Below is a small trained network, with its code and all its weights. Each question gives an input and a class and asks what happens when units are switched off, that is, made to give their printed mean instead of their output.

import numpy as np


def w(rows, s, z=0):
    codes = np.array(rows[::2]) - 128.0
    scale = np.full(codes.shape[1], s)
    scale[-1] = z or s
    return codes * scale


def f(y):
    return y / 2 * (1 + np.tanh(0.7978845608 * (y + 0.044715 * y**3)))


def log_softmax(a):
    a = a - a.max(-1, keepdims=True)
    return a - np.log(np.exp(a).sum(-1, keepdims=True))


def net(x, mask):
    res = np.array(x, float).reshape(1, 6) / 4 @ E
    y = f(res @ A[0][:, :-1].T + A[0][:, -1])
    res = res + np.where(mask, y, B[0][:, -1]) @ B[0][:, :-1]
    return log_softmax(res[-1] @ U[:, :-1].T + U[:, -1])


A, B = {}, {}
E = w([
[203,37,245,90],'x0',
[150,105,107,136],'x1',
[124,134,131,126],'x2',
[186,190,167,253],'x3',
[137,128,124,130],'x4',
[236,223,103,47],'x5',
],0.0062)
A[0] = w([
[162,143,162,255,52],'N0',
[85,190,31,138,86],'N1',
[178,63,211,128,64],'N2',
[194,73,216,87,54],'N3',
[194,188,174,252,60],'N4',
[193,62,224,118,59],'N5',
[18,87,208,219,164],'N6',
[212,217,159,61,59],'N7',
[114,144,242,68,86],'N8',
[51,188,34,181,57],'N9',
[133,36,16,26,87],'N10',
[210,193,98,94,2],'N11',
[99,78,97,55,15],'N12',
[195,237,117,54,142],'N13',
[210,218,135,38,172],'N14',
[225,150,118,242,124],'N15',
],0.0071,0.0051)
B[0] = w([
[30,109,91,23,174],'N0',
[191,219,132,153,182],'N1',
[195,193,32,128,179],'N2',
[157,243,67,129,187],'N3',
[32,142,134,15,207],'N4',
[210,228,39,146,195],'N5',
[184,19,93,108,251],'N6',
[99,30,67,112,185],'N7',
[154,217,127,100,152],'N8',
[217,179,68,175,189],'N9',
[63,214,220,42,189],'N10',
[159,79,9,103,143],'N11',
[36,179,56,65,127],'N12',
[162,29,124,149,232],'N13',
[118,30,150,137,253],'N14',
[1,179,205,69,219],'N15',
],0.008,0.0046)
U = w([
[2,178,190,37,71],'0',
[215,238,63,178,40],'1',
[130,116,196,162,241],'2',
[126,7,108,163,1],'3',
[111,124,188,156,211],'4',
],0.0083,0.0059)

Each question gives the input, the list of numbers given to net, and the class t.
The units are the neurons (one row each of A and B). Each row of codes is followed by its name. A weight is (code - 128) times the scale printed after its matrix; where a second scale follows, it is the last column's (A, B and U).
mask holds one flag per neuron, in row order. A switched-off neuron (its flag False) gives its mean, the last column of its row in B, instead of its output. The means were averaged over made-up inputs and are rounded, as every weight is.
A unit's drop is (log p(t) with every unit on - log p(t) with that unit switched off) / (log p(t) with every unit on - log p(t) with every unit switched off).
The circuit of an input: a set's keep is (log p(t) with only the set's units on - log p(t) with every unit switched off) / (log p(t) with every unit on - log p(t) with every unit switched off). Starting from the 12 units with the biggest drops (on a tie, the unit counted first), units are removed one at a time, each time the one whose removal leaves the highest keep (on an exact tie, the one counted first), for as long as the keep stays at least 0.8.
units of the circuit, in order: the units of the circuit, biggest drop first
k most important neurons: the k neurons with the biggest drops, biggest first
drop of u: that unit's drop, to one decimal
input [1,-4,8,6,-3,-5], class 0: units of the circuit, in order => N0; N4
input [-6,2,-8,2,-5,-6], class 1: units of the circuit, in order => N9
input [-4,-4,4,-4,0,5], class 3: units of the circuit, in order => N13; N14
input [8,-1,4,6,6,-8], class 1: units of the circuit, in order => N5; N2
input [7,-7,1,1,-6,7], class 1: 4 most important neurons => N3; N5; N8; N2
input [-1,7,2,7,6,-7], class 0: units of the circuit, in order => N15; N0
input [5,5,8,5,7,8], class 3: 4 most important neurons => N7; N14; N13; N11
input [-3,-5,7,1,-5,6], class 3: units of the circuit, in order => N13; N14; N7
input [-6,2,-8,-5,3,-4], class 1: units of the circuit, in order => N9; N1
input [8,1,3,7,6,-6], class 1: 3 most important neurons => N5; N2; N3
input [8,-8,7,5,-8,4], class 1: 3 most important neurons => N5; N3; N2
input [-6,4,-1,-7,-4,8], class 3: 3 most important neurons => N13; N14; N15
input [-6,-8,7,-7,-6,-6], class 2: units of the circuit, in order => N9; N4
input [-2,2,6,8,3,8], class 0: units of the circuit, in order => N15
input [-8,-7,-4,-6,-1,-2], class 1: 2 most important neurons => N9; N1
input [-6,3,0,7,-5,2], class 0: units of the circuit, in order => N15; N4
input [6,-3,-7,8,-3,6], class 0: units of the circuit, in order => N15; N4
input [-3,-5,-1,5,0,-8], class 3: 2 most important neurons => N6; N10
input [6,1,0,2,-2,5], class 1: 2 most important neurons => N5; N3
input [6,6,-3,-7,5,-6], class 0: most important neuron => N10
input [0,1,-3,3,3,-8], class 3: 2 most important neurons => N6; N10
input [-7,8,-6,8,-1,0], class 0: 2 most important neurons => N15; N4
input [7,-4,-8,8,-7,1], class 0: 2 most important neurons => N4; N15
input [-4,8,3,8,0,5], class 0: drop of N15 => 0.2
